What each symbol does to the nodes:
~: GG->JF, CP->LC, TL->CM, QQ->DS, LS->NR, PZ->ZM, QB->CJ, MZ->MF, JF->SR, HN->TT, TD->NS, QD->FH, MN->ZB, FC->GR, ZD->QN, HF->FD, FZ->ZJ, HC->CP, QJ->CN, HD->HR, BB->FB, PN->GL, FL->TD, RM->DD, CJ->ZD, BL->RM, SZ->QL, TT->TJ, HJ->MZ, ZB->SG, CZ->CQ, HR->TB, FF->HN, GL->HJ, JD->RH, JB->QC, TP->FR, QR->MS, FS->FF, FB->RJ, HS->CC, MS->PR, ZG->ZT, TB->MG, JH->FC, NS->QG, FJ->ZQ, LC->GP, QG->FJ, SJ->BP, PR->MN, DS->HP, FG->LH, HP->FG, GQ->TH, NH->PB, PB->RF, FH->TN, NL->JC, CN->CL, SR->HL, BT->ZG, CQ->LF, DG->JH, LJ->MC, LB->HF, GZ->BT, RJ->DG, JL->JB, MC->HS, DM->QD, PP->GQ, ZM->JL, HL->TC, CM->QR, NR->HC, QN->LM, ZJ->LB, LH->TL, TC->LQ, QC->FL, MF->CZ, FD->PZ, TN->GG, TH->FZ, JP->LJ, ZT->PP, ZQ->TP, BP->JD, GR->LS, CL->DM, PG->QJ, TJ->QQ, LM->RP, LQ->BB, LF->JP, RP->PG, JC->FS, CH->NL, SG->NH, MG->SJ, RF->HD, RH->BL, CC->GZ, FR->SZ, QL->CH, DD->QB, GP->PN
&: GG->PG, CP->RJ, TL->HN, QQ->CH, LS->LQ, PZ->PP, QB->MG, MZ->NR, JF->QJ, HN->FR, TD->HF, QD->QN, MN->HP, FC->HL, ZD->BP, HF->ZG, FZ->CC, HC->FB, QJ->DD, HD->MS, BB->FH, PN->FC, FL->LB, RM->HR, CJ->SJ, BL->HD, SZ->FL, TT->SZ, HJ->LS, ZB->FG, CZ->CP, HR->PR, FF->TP, GL->GR, JD->PB, JB->FZ, TP->JB, QR->TJ, FS->ZQ, FB->TN, HS->MZ, MS->QQ, ZG->LF, TB->MN, JH->SR, NS->FD, FJ->ZM, LC->DG, QG->PZ, SJ->SG, PR->DS, DS->NL, FG->FS, HP->JC, GQ->MC, NH->TL, PB->CM, FH->LM, NL->QG, CN->QB, SR->CN, BT->CQ, CQ->LC, DG->JF, LJ->GL, LB->BT, GZ->CZ, RJ->GG, JL->TH, MC->HJ, DM->ZD, PP->LJ, ZM->GQ, HL->CL, CM->TT, NR->BB, QN->JD, ZJ->GZ, LH->FF, TC->DM, QC->ZJ, MF->HC, FD->ZT, TN->RP, TH->HS, JP->PN, ZT->JP, ZQ->JL, BP->NH, GR->TC, CL->CJ, PG->RM, TJ->QL, LM->RH, LQ->QD, LF->GP, RP->BL, JC->FJ, CH->NS, SG->LH, MG->ZB, RF->QR, RH->RF, CC->MF, FR->QC, QL->TD, DD->TB, GP->JH
+: GG->TC, CP->GL, TL->PR, QQ->LH, LS->LC, PZ->QC, QB->LM, MZ->LF, JF->LQ, HN->DS, TD->ZQ, QD->JF, MN->PB, FC->HC, ZD->PG, HF->JL, FZ->FD, HC->PN, QJ->QD, HD->SJ, BB->JH, PN->MF, FL->FJ, RM->ZD, CJ->RP, BL->CJ, SZ->JC, TT->HP, HJ->CQ, ZB->RF, CZ->LJ, HR->BP, FF->QQ, GL->CZ, JD->DD, JB->NS, TP->CH, QR->ZB, FS->TJ, FB->FC, HS->ZG, MS->SG, ZG->TH, TB->JD, JH->NR, NS->TP, FJ->SZ, LC->HJ, QG->FR, SJ->BL, PR->NH, DS->TL, FG->QR, HP->CM, GQ->LB, NH->HR, PB->TB, FH->SR, NL->HN, CN->FH, SR->BB, BT->GQ, CQ->MC, DG->LS, LJ->GZ, LB->ZM, GZ->PP, RJ->GR, JL->TD, MC->BT, DM->GG, PP->ZJ, ZM->FL, HL->FB, CM->MN, NR->GP, QN->QJ, ZJ->PZ, LH->MS, TC->RJ, QC->QG, MF->JP, FD->JB, TN->HL, TH->HF, JP->CC, ZT->FZ, ZQ->QL, BP->RM, GR->CP, CL->TN, PG->DM, TJ->FG, LM->CN, LQ->DG, LF->HS, RP->CL, JC->TT, CH->FF, SG->HD, MG->RH, RF->MG, RH->QB, CC->ZT, FR->NL, QL->FS, DD->QN, GP->MZ
@: GG->TN, CP->HC, TL->LH, QQ->TJ, LS->GR, PZ->FD, QB->DD, MZ->HJ, JF->GG, HN->FF, TD->FL, QD->DM, MN->PR, FC->JH, ZD->CJ, HF->LB, FZ->TH, HC->NR, QJ->PG, HD->RF, BB->LQ, PN->GP, FL->QC, RM->BL, CJ->QB, BL->RH, SZ->FR, TT->HN, HJ->GL, ZB->MN, CZ->MF, HR->HD, FF->FS, GL->PN, JD->BP, JB->JL, TP->ZQ, QR->CM, FS->JC, FB->BB, HS->MC, MS->QR, ZG->BT, TB->HR, JH->DG, NS->TD, FJ->QG, LC->CP, QG->NS, SJ->MG, PR->MS, DS->QQ, FG->HP, HP->DS, GQ->PP, NH->SG, PB->NH, FH->QD, NL->CH, CN->QJ, SR->JF, BT->GZ, CQ->CZ, DG->RJ, LJ->JP, LB->ZJ, GZ->CC, RJ->FB, JL->ZM, MC->LJ, DM->CL, PP->ZT, ZM->PZ, HL->SR, CM->TL, NR->LS, QN->ZD, ZJ->FZ, LH->FG, TC->HL, QC->JB, MF->MZ, FD->HF, TN->FH, TH->GQ, JP->LF, ZT->ZG, ZQ->FJ, BP->SJ, GR->FC, CL->CN, PG->RP, TJ->TT, LM->QN, LQ->TC, LF->CQ, RP->LM, JC->NL, CH->QL, SG->ZB, MG->TB, RF->PB, RH->JD, CC->HS, FR->TP, QL->SZ, DD->RM, GP->LC

The rows follow the links: the fewer symbols apart two nodes are, the more alike their rows tend to be.

Each row is also shifted at random along 9 hidden directions that mean nothing.

Name the node of each row.
-112,11,51,-18,-3,27,-26,19,48,36,39,0,7,-39,-28,25,-11,27,-12,21,-33,-37,15,27,34,18,9,42,-49,-6,12,-29,-12,-5,14,-7,20,18,-28,-21,-9,-56,3,-46,21,-9,2 | BT
0,13,28,66,13,-12,-39,8,-14,-7,-14,-42,5,11,46,-64,-55,-23,-23,2,66,14,-21,-49,11,14,-91,32,19,82,2,25,-39,-28,-44,4,-1,-24,-27,-14,-37,-16,44,46,23,-66,-24 | ZD
34,-53,25,9,-15,15,41,-80,-53,-49,-5,32,32,54,41,6,19,-22,-5,-25,-6,42,23,-32,-26,-30,-16,1,-4,13,-6,-34,-19,-16,-18,28,-17,-41,32,-33,-10,20,-39,19,-32,43,8 | SJ
16,12,34,16,-17,4,-36,44,21,28,16,-23,12,-49,-6,16,-44,24,-37,-11,19,-51,-26,25,26,31,-13,17,1,15,8,47,17,8,-18,-13,-8,-14,-19,-25,-30,-57,75,-13,60,-1,10 | LS
0,52,-24,-13,-22,-13,-1,66,33,33,2,-2,-71,-25,-54,25,23,10,25,-18,18,-23,39,41,-16,9,-13,-33,31,-23,-25,-41,-5,18,18,26,-3,26,0,-16,43,7,24,29,22,42,0 | ZT
16,-45,-16,-10,32,-28,6,-4,-21,-83,24,-43,51,-13,15,17,-15,20,10,-4,13,5,-39,-17,-19,45,11,-43,-2,30,4,16,48,-2,-42,-37,-2,-44,-21,30,64,63,-31,65,34,28,-24 | DG
-44,-32,-8,13,17,3,2,-62,-7,-18,23,22,-38,54,-4,-13,-43,-50,1,27,27,37,-14,-32,-9,-44,-81,66,18,31,20,-34,-26,-22,20,-1,8,9,9,-34,-8,-35,52,-24,-47,-43,-7 | TJ
-44,5,-48,-10,-1,35,7,-5,-15,-4,-29,2,-30,28,28,-13,2,-27,-31,-13,11,-13,8,12,15,-29,54,-32,-105,-61,-21,-14,6,24,20,-1,-33,2,3,41,-36,-14,-20,-59,-50,17,36 | MG
70,30,43,-4,-55,-9,-1,-26,9,55,-36,64,-24,-11,-51,-35,63,-21,-8,-1,6,-42,114,79,-16,-8,8,40,5,-14,18,-41,-21,-2,-5,61,37,5,25,-9,-16,-43,12,43,8,13,9 | HF
-42,18,-19,28,27,28,-20,0,12,44,-25,-2,-19,21,8,-7,21,-44,-13,11,-2,-1,49,22,6,-21,63,-20,-99,-77,-14,-52,-16,-11,-3,-31,24,15,-31,23,-19,-30,-39,-12,-50,-21,3 | LH
162,17,2,-5,-34,-52,-2,2,38,-20,49,18,-80,18,-25,58,-28,23,39,-17,-7,31,23,0,-1,17,-34,41,84,-63,-31,-78,-40,-19,13,22,-17,-2,15,-28,53,-36,68,75,-22,38,-4 | SZ
31,-24,-37,22,15,16,15,-61,-38,7,-33,29,23,27,41,2,13,-5,-11,-24,5,27,-20,0,-38,-10,47,-24,5,-41,-11,58,41,-6,-38,-16,-17,-25,19,27,-21,-5,8,12,-19,-1,-2 | TB
43,20,42,52,24,-1,13,-22,20,31,-20,17,13,19,-14,-65,40,-60,20,26,71,-17,73,43,-70,10,-28,4,-35,79,25,28,19,-59,-22,18,44,13,-58,4,-10,-4,-16,89,-1,-18,-60 | NS
-39,-16,5,-7,-20,18,15,5,2,0,7,6,-14,-23,-20,22,-26,10,-22,-24,46,-42,-7,30,-26,7,-31,0,6,0,5,5,15,30,-6,10,-29,-11,13,-47,-3,-35,81,-10,38,48,9 | LC
-28,-25,19,5,24,12,35,25,9,25,40,0,35,-30,-33,91,31,21,43,-3,-23,-2,-18,-6,-53,-6,3,-51,59,-1,2,-4,15,8,9,-24,14,25,-8,-89,41,34,-15,-15,35,58,-21 | CC
-64,-15,-64,-9,1,12,6,-14,-9,-65,26,-11,-88,55,16,9,-67,-39,-2,-25,43,33,-41,-35,14,-32,-63,1,-18,-11,-36,-35,-5,-1,33,9,-61,-12,11,-4,17,-19,69,-19,-57,18,29 | HD
-107,-10,-23,37,60,51,-3,-7,-1,40,9,-9,22,19,22,40,9,-31,22,9,-31,39,-34,-35,-15,-38,43,-43,-15,-33,-13,23,9,-17,10,-52,15,26,-28,-24,-10,3,-39,-56,-41,-25,-7 | TL
89,22,-26,-16,-13,-23,-7,-26,30,27,-11,34,-46,12,-7,1,-5,26,-8,12,-21,4,15,36,10,16,53,53,-10,-86,-6,-5,8,-2,0,-7,-1,6,9,61,-8,-55,29,4,-33,-29,2 | FS
68,-8,-12,41,-8,-28,-60,23,-32,1,-33,-28,-16,-18,-9,-26,-29,-36,-36,-5,58,-35,22,28,17,7,-18,7,35,-30,32,-35,-33,34,-52,-35,28,-38,17,-24,6,-38,83,56,46,-19,14 | LQ
-78,35,-20,-21,-2,9,12,28,-17,-12,-35,-21,27,-8,43,-37,22,52,-5,-21,-31,22,-34,-35,18,20,25,-41,-23,22,-44,37,5,7,-12,32,-42,-6,3,72,-11,71,-90,-8,6,-13,0 | QJ
-16,32,33,2,-8,22,44,1,25,18,24,26,4,12,-4,27,52,14,61,-6,-42,49,21,-28,-37,-5,-7,-21,74,14,-32,5,-24,-33,30,44,-12,29,3,-36,15,42,-57,26,-27,29,-25 | FR
41,3,9,18,1,-11,-18,-12,4,7,11,2,-20,29,3,-1,-6,-37,2,16,-18,24,25,-24,22,-27,-14,23,-11,-14,2,-55,-42,-23,14,-7,29,12,-7,-12,-9,-16,-21,-9,-41,-28,7 | FG
-35,17,2,-22,14,12,-1,-2,10,3,-7,14,29,-4,-16,-21,69,-14,57,37,-70,33,26,3,8,2,77,-20,81,-36,31,11,-27,-1,21,-14,41,32,33,27,35,55,-74,23,-28,-40,-12 | QC
-7,-38,25,10,-18,25,9,-47,-42,35,-48,31,52,-10,15,-4,23,1,-76,-25,18,-63,46,49,-15,-14,46,-1,-130,-23,4,-19,32,23,-45,7,10,-35,-2,-2,-55,-47,-22,-39,29,41,22 | GG
81,-15,12,1,-17,-8,8,-67,-5,41,-21,69,19,-8,-36,14,57,-2,10,2,-25,-10,63,73,-46,4,66,26,63,-65,31,-4,17,-2,-39,-3,47,-12,38,-9,17,-34,19,57,10,9,-8 | FD
-67,-46,19,-31,-17,26,51,-18,-15,-20,5,24,9,-9,-27,12,9,-2,-15,0,34,-46,28,27,-35,-21,-23,-7,-45,18,18,-37,7,34,21,24,-15,6,22,-54,0,3,11,-42,15,71,8 | HJ
-116,-1,-21,-16,27,35,-25,49,3,-14,3,-45,36,-42,15,25,-1,27,-2,-2,-33,-15,-40,4,29,33,85,-58,-12,-56,-3,20,12,30,-12,-57,-7,-9,-6,28,22,26,-28,-16,22,1,9 | JH
-110,-6,51,-15,-22,35,0,-99,-5,22,-22,78,24,1,-23,-36,54,-6,-7,14,-28,-3,92,58,-22,4,38,72,22,-30,31,-33,-24,-28,-46,35,40,-32,43,8,3,-45,-7,61,-10,-29,-11 | LB
-44,4,19,27,2,24,-45,41,11,26,10,-27,7,-43,-4,32,-38,5,-35,-14,26,-51,-7,31,17,21,12,-9,-20,-34,6,3,-2,18,-28,-34,1,-14,-18,-42,-15,-65,72,-12,49,9,14 | FC
-92,-43,-16,-19,27,21,45,-41,-15,-25,-10,14,40,-9,-4,-16,-1,15,-14,7,42,-30,-34,31,-56,17,7,-13,-31,44,24,71,75,16,-18,-9,-20,-13,-1,21,5,16,16,-9,28,21,-24 | PN
-106,39,19,27,0,41,-38,-12,19,28,-2,-5,-16,20,35,-36,-20,-19,-25,-7,-5,12,4,-11,36,-2,-9,39,-63,11,-28,11,-16,-50,-12,18,-6,-10,-36,26,-47,-61,1,-12,-30,-55,4 | ZB
-38,11,47,-43,-32,12,20,26,-9,6,-32,21,33,-26,-31,-20,84,8,19,17,-45,-26,94,21,11,-4,46,-29,7,-24,18,-84,-70,37,19,37,29,22,46,-17,14,69,-105,7,7,33,4 | LF
-39,-18,16,-9,-16,-1,11,-20,-16,-11,-27,21,-4,-8,-30,-48,5,-22,-22,15,61,-47,49,42,-26,1,-38,29,-8,21,37,-30,-20,29,-12,21,8,-8,26,-22,-4,-12,44,23,24,6,-6 | MZ
12,5,12,-8,0,-13,-13,39,34,16,32,-8,-23,-33,-41,52,-11,20,1,4,5,-38,29,38,-4,21,8,3,-25,-37,1,-60,0,9,4,-20,16,9,-25,-33,31,-30,25,7,28,37,-4 | GZ

From each start, follow one symbol. Which node do you reach?
Answer with the node's name.
-136,13,-41,4,28,13,-10,-10,-29,-45,-27,-25,11,12,51,-43,-6,28,7,-14,9,48,-41,-49,-2,32,-7,-19,40,12,-31,29,-12,-10,-51,4,-39,-35,16,60,24,61,-31,59,-1,-46,-23
+ DM
-2,-39,-43,20,54,8,29,18,-21,-36,18,-48,23,15,44,57,-25,5,4,-16,22,23,-67,-45,-29,0,15,-80,-57,-4,-32,11,39,11,-1,-52,-35,-5,-38,-9,20,46,-32,-22,-8,47,-16
+ RP
-45,-39,-17,-6,29,1,48,-95,10,-76,50,33,-36,58,3,32,-23,-1,45,-2,29,66,2,-10,-76,18,-43,35,30,0,-26,-46,15,-56,-18,12,-29,-27,-1,-7,74,0,28,101,-47,25,-56
+ FS
5,45,-2,-27,-27,-4,-28,11,20,-13,7,-9,-9,7,37,-20,-13,38,4,-11,-82,50,-35,-45,80,10,26,27,22,-12,-36,30,-22,-25,15,25,-26,-6,9,73,-20,-2,-39,-17,-33,-50,30
@ SG
28,-1,53,-21,-21,-9,-9,-6,9,22,-43,18,40,-33,-20,-61,38,6,-42,39,7,-75,84,69,17,27,50,36,-93,-4,48,-33,-11,20,-16,7,43,5,-4,40,-32,-16,-44,1,29,-10,-4
& LC
-3,-22,2,29,52,6,-11,-14,20,17,36,0,32,-1,-15,22,-13,-33,36,44,-10,20,-47,-7,-26,-1,8,11,91,9,54,76,24,-16,9,-71,40,27,-17,-36,10,-19,53,-7,0,-58,-23
& LB
72,-62,-6,13,4,-16,9,-41,-51,-14,-23,2,41,-5,9,16,-2,-9,-42,-19,32,-32,1,23,-26,-8,12,-15,-48,-6,18,-9,45,20,-47,-29,11,-43,7,-16,-1,-9,16,4,33,44,7
+ BB
-55,5,-18,5,44,-32,-22,15,21,-34,-3,-36,-13,-7,-27,-74,-25,-25,9,47,76,-21,4,21,-19,41,-50,21,-7,75,34,6,13,-15,-21,-17,28,3,-39,47,44,22,27,81,25,-56,-50
+ ZG
-34,-30,22,22,17,7,-6,-30,-13,-34,17,-19,28,10,49,15,-49,27,-30,-16,14,13,-21,-30,3,27,-14,20,-56,4,-26,-21,-1,-22,-50,-13,-28,-46,-27,4,-14,-24,-1,20,6,3,-17
@ QN
3,-14,-51,-29,-3,-7,26,-4,21,4,25,22,-51,-2,-56,45,-6,-3,10,-2,27,-27,-7,52,-39,-9,-5,-12,-18,-21,-5,-2,66,15,28,-4,-8,19,-4,-8,35,-21,57,-16,-2,56,1
+ PZ
-18,15,-4,15,26,9,-12,8,58,7,50,-7,-32,5,-10,40,-39,1,28,17,-1,23,-31,-7,-3,16,-6,27,37,-29,-4,12,0,-23,20,-31,-3,25,-29,-16,15,-49,64,0,-21,-28,-19
+ CH
-59,51,17,89,17,42,-41,14,14,88,-21,-6,-19,14,22,-26,-11,-53,-13,-15,44,5,3,-10,-12,-26,-44,-2,-1,32,-17,56,-11,-44,-24,3,14,11,-44,-40,-65,-68,47,1,-1,-59,-8
@ MS
69,24,68,-13,-62,-15,-15,34,4,49,-43,22,-3,-37,-40,-43,33,-6,-40,17,13,-84,109,62,31,-3,-5,37,-42,-3,38,-68,-62,43,9,46,34,16,24,-28,-43,-31,-1,-16,35,11,21
& CP
-1,-63,73,-34,-36,3,37,-73,-5,-52,32,36,40,-12,-7,13,-25,34,-44,-2,15,-43,29,33,-18,23,-33,72,-81,47,16,-38,21,-14,-25,38,-18,-50,1,-19,-7,-47,15,3,29,61,-6
+ MZ
41,61,9,63,4,11,-25,25,11,76,-34,-4,1,3,27,-24,21,-8,-4,-22,8,9,4,-2,-7,-7,6,-19,-18,19,-34,71,15,-43,-24,12,5,5,-45,23,-52,-25,-17,14,-1,-34,-11
@ PR
-10,-22,11,12,-18,12,-4,-27,-56,18,-60,21,38,-10,10,-24,40,-10,-31,-25,3,-24,39,14,-13,-19,17,-19,-1,-12,8,-16,-17,29,-45,13,17,-29,39,-16,-21,15,-20,10,27,15,17
+ LQ
26,17,-6,16,8,1,-20,11,-1,8,17,-3,-5,15,21,47,19,3,40,-15,-69,63,2,-40,18,-8,38,-24,62,-71,-32,-39,-47,-20,-2,-15,11,-3,9,-17,27,20,-44,23,-36,-6,6
& TJ
